Here is a tiny trained network, its code and every weight. The questions are about switching its units off for an input and a target symbol, where a switched-off unit gives its printed mean instead of its output.

import numpy as np


def w(rows, s, z=0):
    codes = np.array(rows[::2]) - 128.0
    scale = np.full(codes.shape[1], s)
    scale[-1] = z or s
    return codes * scale


def f(y):
    return y / 2 * (1 + np.tanh(0.7978845608 * (y + 0.044715 * y**3)))


def softmax(a):
    e = np.exp(a - a.max(-1, keepdims=True))
    return e / e.sum(-1, keepdims=True)


def log_softmax(a):
    a = a - a.max(-1, keepdims=True)
    return a - np.log(np.exp(a).sum(-1, keepdims=True))


def net(x, mask):
    ids = ['γζμξπτψω'.index(c) for c in x.split()]
    T = len(ids)
    res = E[ids] + P[:T]
    r = res
    for j in range(3):
        rows = slice(3 * j, 3 * j + 3)
        q, k, v = (r @ M[0][rows].T for M in (Q, K, V))
        z = softmax(np.where(np.tri(T) > 0, q @ k.T / 3**0.5, -1e9)) @ v
        o = O[0][rows]
        res = res + np.where(mask[j], z, o[:, -1]) @ o[:, :-1]
    y = f(res @ A[0][:, :-1].T + A[0][:, -1])
    res = res + np.where(mask[3:11], y, B[0][:, -1]) @ B[0][:, :-1]
    return log_softmax(res[-1] @ U[:, :-1].T + U[:, -1])


Q, K, V, O, A, B = {}, {}, {}, {}, {}, {}
E = w([
[171,164,112],'γ',
[138,178,185],'ζ',
[57,108,164],'μ',
[37,253,149],'ξ',
[73,141,30],'π',
[185,72,227],'τ',
[87,31,115],'ψ',
[180,86,47],'ω',
],0.016)
P = w([
[179,9,190],'0',
[175,88,227],'1',
[186,83,242],'2',
[163,76,208],'3',
[177,164,237],'4',
[166,109,219],'5',
[111,112,183],'6',
],0.0015)
Q[0] = w([
[132,15,155],'h1',
[95,72,82],'h1',
[39,75,254],'h1',
[95,195,148],'h2',
[54,170,48],'h2',
[225,220,187],'h2',
[101,60,179],'h3',
[68,66,64],'h3',
[164,146,121],'h3',
],0.0085)
K[0] = w([
[109,87,165],'h1',
[97,137,79],'h1',
[93,102,168],'h1',
[108,250,224],'h2',
[99,147,94],'h2',
[152,169,155],'h2',
[132,183,142],'h3',
[126,139,100],'h3',
[67,22,122],'h3',
],0.014)
V[0] = w([
[116,167,23],'h1',
[85,118,123],'h1',
[140,100,28],'h1',
[137,85,46],'h2',
[254,146,122],'h2',
[147,154,147],'h2',
[199,155,223],'h3',
[89,76,110],'h3',
[23,193,181],'h3',
],0.011)
O[0] = w([
[124,195,172,64],'h1',
[56,70,120,160],'h1',
[134,253,69,63],'h1',
[88,248,125,77],'h2',
[148,83,100,31],'h2',
[50,24,207,124],'h2',
[184,188,214,127],'h3',
[4,104,43,141],'h3',
[79,209,164,255],'h3',
],0.0053,0.0074)
A[0] = w([
[234,126,25,87],'n1',
[164,187,182,185],'n2',
[110,113,83,254],'n3',
[95,179,71,91],'n4',
[111,3,218,74],'n5',
[214,195,114,106],'n6',
[239,39,143,210],'n7',
[88,228,99,104],'n8',
],0.011,0.0068)
B[0] = w([
[101,59,17,146],'n1',
[156,2,245,160],'n2',
[215,232,138,187],'n3',
[102,226,193,142],'n4',
[74,98,35,246],'n5',
[178,184,75,131],'n6',
[168,113,114,201],'n7',
[96,129,182,165],'n8',
],0.0073,0.011)
U = w([
[228,143,172,203],'γ',
[163,92,174,139],'ζ',
[8,90,69,114],'μ',
[108,118,206,85],'ξ',
[117,172,128,45],'π',
[122,61,105,36],'τ',
[115,126,114,253],'ψ',
[141,135,82,99],'ω',
],0.011,0.0056)

Each question gives the input, a string of symbols that net reads in full, and the target symbol t.
The units are the heads (3 rows each of Q, K, V and O) and the neurons (one row each of A and B). Each row of codes is followed by its name. A weight is (code - 128) times the scale printed after its matrix; where a second scale follows, it is the last column's (O, A, B and U).
mask holds one flag per unit, heads first, then neurons. A switched-off unit (its flag False) gives its mean, the last column of its rows in O or B, instead of its output. The means were averaged over made-up inputs and are rounded, as every weight is.
A unit's drop is (log p(t) with every unit on - log p(t) with that unit switched off) / (log p(t) with every unit on - log p(t) with every unit switched off).
The circuit of an input: a set's keep is (log p(t) with only the set's units on - log p(t) with every unit switched off) / (log p(t) with every unit on - log p(t) with every unit switched off). Starting from all 11 units, units are removed one at a time, each time the one whose removal leaves the highest keep (on an exact tie, the one counted first), for as long as the keep stays at least 0.8.
circuit, biggest first: the units of the circuit, biggest drop first
top k neurons: the k neurons with the biggest drops, biggest first
which heads matter: for each layer, one digit per head in row order, 1 if its drop is at least 0.15 and else 0, layers parted by /
drop when u is switched off: that unit's drop, to one decimal
input μ μ ω ζ ω, target ω: top 4 neurons	n1, n6, n3, n2
input ω μ γ τ ξ γ, target γ: circuit, biggest first	n5, h3
input ψ μ ψ τ π μ τ, target τ: which heads matter	000
input ζ τ ζ, target ζ: top 2 neurons	n2, n3
input μ μ ω π, target π: circuit, biggest first	h1, n4, h2
input ψ ξ μ, target ξ: top 2 neurons	n5, n2
input τ π τ μ ξ ξ, target ξ: top 2 neurons	n5, n2
input ψ ψ μ ψ ζ ξ μ, target ξ: top neuron	n5
input μ μ ω, target ω: top 2 neurons	n1, n3
input μ ξ γ μ τ, target τ: drop when h2 is switched off	0.2
input μ ξ τ γ, target γ: drop when h3 is switched off	0.2
input μ ζ μ ξ ξ τ ξ, target ξ: drop when n5 is switched off	0.1
